Below are the code and all the weights of a small trained network. Each question names an input and a class and asks about switching units off, where a switched-off unit gives its printed mean instead of its output.

import numpy as np


def w(rows, s, z=0):
    codes = np.array(rows[::2]) - 128.0
    scale = np.full(codes.shape[1], s)
    scale[-1] = z or s
    return codes * scale


def f(y):
    return np.maximum(y, 0)


def log_softmax(a):
    a = a - a.max(-1, keepdims=True)
    return a - np.log(np.exp(a).sum(-1, keepdims=True))


def net(x, mask):
    res = np.array(x, float).reshape(1, 5) / 4 @ E
    y = f(res @ A[0][:, :-1].T + A[0][:, -1])
    res = res + np.where(mask, y, B[0][:, -1]) @ B[0][:, :-1]
    return log_softmax(res[-1] @ U[:, :-1].T + U[:, -1])


A, B = {}, {}
E = w([
[125,136,130,122,136],'x0',
[202,137,9,135,193],'x1',
[127,132,129,126,132],'x2',
[137,176,89,68,20],'x3',
[198,51,159,11,147],'x4',
],0.014)
A[0] = w([
[114,142,147,102,46,149],'N1',
[214,112,62,95,165,64],'N2',
[147,198,77,65,21,154],'N3',
[120,117,82,224,167,219],'N4',
[105,77,172,154,74,232],'N5',
[7,183,209,158,117,209],'N6',
[94,71,180,182,157,255],'N7',
[150,73,175,46,57,148],'N8',
[198,87,98,57,171,77],'N9',
[115,111,81,60,123,112],'N10',
[99,180,14,188,189,181],'N11',
[62,181,165,161,95,146],'N12',
[73,247,93,191,70,173],'N13',
[146,14,213,80,142,184],'N14',
],0.013,0.0069)
B[0] = w([
[120,153,164,120,66,190],'N1',
[146,100,124,207,8,198],'N2',
[65,160,105,73,37,220],'N3',
[155,174,88,187,173,212],'N4',
[133,121,163,127,129,194],'N5',
[173,101,181,161,121,244],'N6',
[146,63,132,152,162,203],'N7',
[50,153,183,99,129,210],'N8',
[137,73,165,199,89,203],'N9',
[133,151,151,118,77,163],'N10',
[120,153,82,145,149,229],'N11',
[107,80,163,147,65,204],'N12',
[137,106,86,131,67,251],'N13',
[136,130,182,92,211,228],'N14',
],0.014,0.022)
U = w([
[196,57,170,190,135,232],'0',
[104,103,148,140,42,195],'1',
[129,177,48,174,189,136],'2',
[124,204,18,96,83,3],'3',
[115,42,171,45,221,82],'4',
[93,253,211,73,125,43],'5',
],0.011,0.0029)

Each question gives the input, the list of numbers given to net, and the class t.
The units are the neurons (one row each of A and B). Each row of codes is followed by its name. A weight is (code - 128) times the scale printed after its matrix; where a second scale follows, it is the last column's (A, B and U).
mask holds one flag per neuron, in row order. A switched-off neuron (its flag False) gives its mean, the last column of its row in B, instead of its output. The means were averaged over made-up inputs and are rounded, as every weight is.
A unit's drop is (log p(t) with every unit on - log p(t) with that unit switched off) / (log p(t) with every unit on - log p(t) with every unit switched off).
The circuit of an input: a set's keep is (log p(t) with only the set's units on - log p(t) with every unit switched off) / (log p(t) with every unit on - log p(t) with every unit switched off). Starting from the 12 units with the biggest drops (on a tie, the unit counted first), units are removed one at a time, each time the one whose removal leaves the highest keep (on an exact tie, the one counted first), for as long as the keep stays at least 0.8.
units of the circuit, in order: the units of the circuit, biggest drop first
most important unit: the unit with the biggest drop
top k neurons: the k neurons with the biggest drops, biggest first
drop when u is switched off: that unit's drop, to one decimal
input [-1,-7,-1,-7,1], class 4: units of the circuit, in order => [N14; N2]
input [5,1,6,-1,-8], class 2: most important unit => N11
input [8,-2,6,3,1], class 5: units of the circuit, in order => [N2; N9]
input [1,-6,-3,8,1], class 5: top 4 neurons => [N8; N2; N9; N7]
input [-3,8,-2,-7,-1], class 2: top 2 neurons => [N11; N4]
input [7,8,-5,0,0], class 2: top 2 neurons => [N11; N6]
input [-7,-4,-2,-6,0], class 0: top 2 neurons => [N8; N6]
input [-1,6,-2,1,-7], class 3: top 2 neurons => [N13; N14]
input [-8,-4,0,0,-1], class 0: top 2 neurons => [N3; N6]
input [7,-5,-8,-5,0], class 0: top 3 neurons => [N6; N8; N3]
input [5,1,-1,-1,4], class 0: top 3 neurons => [N3; N9; N2]
input [-4,-2,7,1,8], class 5: top 2 neurons => [N8; N7]
input [5,-6,0,8,2], class 5: drop when N8 is switched off => 0.2
input [-4,-7,-6,-1,8], class 4: most important unit => N14
input [-3,-6,2,-1,1], class 4: drop when N14 is switched off => 0.1
